Below is a small trained network, with its code and all its weights. Each question gives an input and a target symbol and asks what happens when units are switched off, that is, made to give their printed mean instead of their output.

import numpy as np


def w(rows, s, z=0):
    codes = np.array(rows[::2]) - 128.0
    scale = np.full(codes.shape[1], s)
    scale[-1] = z or s
    return codes * scale


def norm(h):
    return h / np.sqrt((h * h).mean(-1, keepdims=True) + 1e-5)


def f(y):
    return y / 2 * (1 + np.tanh(0.7978845608 * (y + 0.044715 * y**3)))


def softmax(a):
    e = np.exp(a - a.max(-1, keepdims=True))
    return e / e.sum(-1, keepdims=True)


def log_softmax(a):
    a = a - a.max(-1, keepdims=True)
    return a - np.log(np.exp(a).sum(-1, keepdims=True))


def net(x, mask):
    ids = ['ΔΞεμφω'.index(c) for c in x.split()]
    T = len(ids)
    res = E[ids] + P[:T]
    u = 0
    for l in range(2):
        q, k, v = (norm(res) @ M[l].T for M in (Q, K, V))
        z = softmax(np.where(np.tri(T) > 0, q @ k.T / 4**0.5, -1e9)) @ v
        res = res + np.where(mask[u], z, O[l][:, -1]) @ O[l][:, :-1]
        u += 1
        y = f(norm(res) @ A[l][:, :-1].T + A[l][:, -1])
        res = res + np.where(mask[u : u + 12], y, B[l][:, -1]) @ B[l][:, :-1]
        u += 12
    return log_softmax(norm(res)[-1] @ U[:, :-1].T + U[:, -1])


Q, K, V, O, A, B = {}, {}, {}, {}, {}, {}
E = w([
[69,255,60],'Δ',
[120,101,182],'Ξ',
[118,99,185],'ε',
[122,125,104],'μ',
[191,165,122],'φ',
[115,193,97],'ω',
],0.02)
P = w([
[232,120,2],'0',
[158,161,127],'1',
[136,115,107],'2',
[111,103,80],'3',
[91,102,68],'4',
[70,98,61],'5',
[55,96,48],'6',
[43,90,22],'7',
],0.0052)
Q[0] = w([
[139,152,54],'L0H1',
[68,105,83],'L0H1',
[49,126,198],'L0H1',
[110,247,84],'L0H1',
],0.011)
K[0] = w([
[152,227,3],'L0H1',
[66,186,35],'L0H1',
[17,49,194],'L0H1',
[133,229,54],'L0H1',
],0.0076)
V[0] = w([
[92,134,67],'L0H1',
[34,216,85],'L0H1',
[141,255,72],'L0H1',
[78,49,175],'L0H1',
],0.007)
O[0] = w([
[159,164,187,183],'L0H1',
[159,162,167,223],'L0H1',
[94,92,212,253],'L0H1',
[173,254,52,42],'L0H1',
],0.0069,0.0052)
A[0] = w([
[174,34,33,91],'L0N1',
[39,73,92,162],'L0N2',
[169,226,158,208],'L0N3',
[101,157,184,132],'L0N4',
[196,144,122,171],'L0N5',
[91,64,143,3],'L0N6',
[42,88,107,122],'L0N7',
[118,122,11,173],'L0N8',
[154,206,150,108],'L0N9',
[113,58,164,48],'L0N10',
[102,198,143,154],'L0N11',
[221,154,143,52],'L0N12',
],0.011,0.0048)
B[0] = w([
[140,45,112,191],'L0N1',
[107,172,178,242],'L0N2',
[169,3,65,253],'L0N3',
[96,83,136,242],'L0N4',
[142,84,165,145],'L0N5',
[142,148,122,143],'L0N6',
[122,163,186,206],'L0N7',
[49,45,159,254],'L0N8',
[158,112,51,160],'L0N9',
[126,142,118,193],'L0N10',
[100,80,71,228],'L0N11',
[164,129,184,110],'L0N12',
],0.0072,0.0036)
Q[1] = w([
[148,209,51],'L1H1',
[81,1,114],'L1H1',
[68,96,97],'L1H1',
[45,58,193],'L1H1',
],0.0095)
K[1] = w([
[78,203,140],'L1H1',
[213,117,49],'L1H1',
[165,104,105],'L1H1',
[252,103,190],'L1H1',
],0.011)
V[1] = w([
[13,59,82],'L1H1',
[152,155,66],'L1H1',
[163,146,181],'L1H1',
[2,222,65],'L1H1',
],0.0073)
O[1] = w([
[222,29,55,217],'L1H1',
[56,11,181,81],'L1H1',
[76,110,75,111],'L1H1',
[148,2,176,3],'L1H1',
],0.0055,0.0066)
A[1] = w([
[165,99,92,92],'L1N1',
[37,8,182,107],'L1N2',
[9,45,102,1],'L1N3',
[153,155,193,150],'L1N4',
[135,133,128,97],'L1N5',
[69,212,75,186],'L1N6',
[149,131,132,87],'L1N7',
[191,135,4,69],'L1N8',
[103,193,93,109],'L1N9',
[81,49,108,51],'L1N10',
[129,16,157,35],'L1N11',
[153,170,141,47],'L1N12',
],0.012,0.0045)
B[1] = w([
[116,117,159,161],'L1N1',
[138,156,92,243],'L1N2',
[137,251,192,235],'L1N3',
[106,123,57,197],'L1N4',
[71,143,127,114],'L1N5',
[152,67,140,253],'L1N6',
[105,124,140,111],'L1N7',
[166,58,135,203],'L1N8',
[150,49,155,167],'L1N9',
[1,228,93,210],'L1N10',
[85,93,113,204],'L1N11',
[74,208,124,120],'L1N12',
],0.0088,0.0049)
U = w([
[94,72,42,175],'Δ',
[109,248,67,176],'Ξ',
[54,237,139,3],'ε',
[99,192,238,110],'μ',
[246,152,132,214],'φ',
[137,47,192,77],'ω',
],0.012,0.0049)

Each question gives the input, a string of symbols that net reads in full, and the target symbol t.
The units are the heads (4 rows each of Q, K, V and O) and the neurons (one row each of A and B). Each row of codes is followed by its name. A weight is (code - 128) times the scale printed after its matrix; where a second scale follows, it is the last column's (O, A, B and U).
mask holds one flag per unit, layer by layer, with each layer's heads first. A switched-off unit (its flag False) gives its mean, the last column of its rows in O or B, instead of its output. The means were averaged over made-up inputs and are rounded, as every weight is.
A unit's drop is (log p(t) with every unit on - log p(t) with that unit switched off) / (log p(t) with every unit on - log p(t) with every unit switched off).
The circuit of an input: a set's keep is (log p(t) with only the set's units on - log p(t) with every unit switched off) / (log p(t) with every unit on - log p(t) with every unit switched off). Starting from the 12 units with the biggest drops (on a tie, the unit counted first), units are removed one at a time, each time the one whose removal leaves the highest keep (on an exact tie, the one counted first), for as long as the keep stays at least 0.8.
units of the circuit, in order: the units of the circuit, biggest drop first
k most important neurons: the k neurons with the biggest drops, biggest first
k most important neurons of layer l: the k neurons of layer l with the biggest drops, biggest first
drop of u: that unit's drop, to one decimal
input Ξ μ ε, target Δ: units of the circuit, in order : [L0H1]
input μ φ ω Ξ, target Ξ: units of the circuit, in order : [L0N8; L0H1; L1N3]
input Ξ ε μ, target ω: 3 most important neurons : [L0N8; L0N1; L1N6]
input Ξ μ φ Ξ μ μ ε, target ε: units of the circuit, in order : [L0N8; L1N3; L0H1]
input ω μ φ Ξ ω, target ω: units of the circuit, in order : [L1H1; L0H1; L1N6; L1N10]
input ω ε φ μ φ Δ, target Δ: units of the circuit, in order : [L1N6; L1N9]
input Δ Δ ω ε μ Δ ω μ, target Ξ: units of the circuit, in order : [L1N2; L0N2]
input μ ω Δ μ μ, target ε: units of the circuit, in order : [L0N3; L0N2]
input ω Δ Δ ε μ φ φ, target Ξ: 2 most important neurons : [L0N8; L1N4]
input Δ Δ ω μ Δ μ, target Ξ: units of the circuit, in order : [L1N2; L0N1; L0H1; L0N8]
input μ ε Δ μ μ ω, target Δ: 4 most important neurons : [L0N8; L0N3; L1N8; L0N9]
input Ξ ω Δ μ ε μ μ, target ε: 2 most important neurons of layer 0 : [L0N3; L0N7]
input μ ε μ μ ω φ φ μ, target μ: units of the circuit, in order : [L0N2; L0N7]
input φ μ φ Δ μ Ξ Δ Ξ, target Ξ: units of the circuit, in order : [L0H1]
input ε Δ ω Ξ, target Δ: 2 most important neurons : [L0N1; L1N11]
input Δ ε μ μ μ ω ε, target Ξ: 2 most important neurons : [L0N8; L1N3]
input Ξ μ φ ω ω, target ω: drop of L1N7 : 0.0
input φ Ξ Δ ε μ Δ ε, target ε: drop of L0N8 : 1.6
input μ μ ε, target Δ: drop of L1N11 : 0.1
input μ μ ω, target Δ: units of the circuit, in order : [L0N3]
input φ Δ ω φ, target Ξ: drop of L1H1 : 1.6
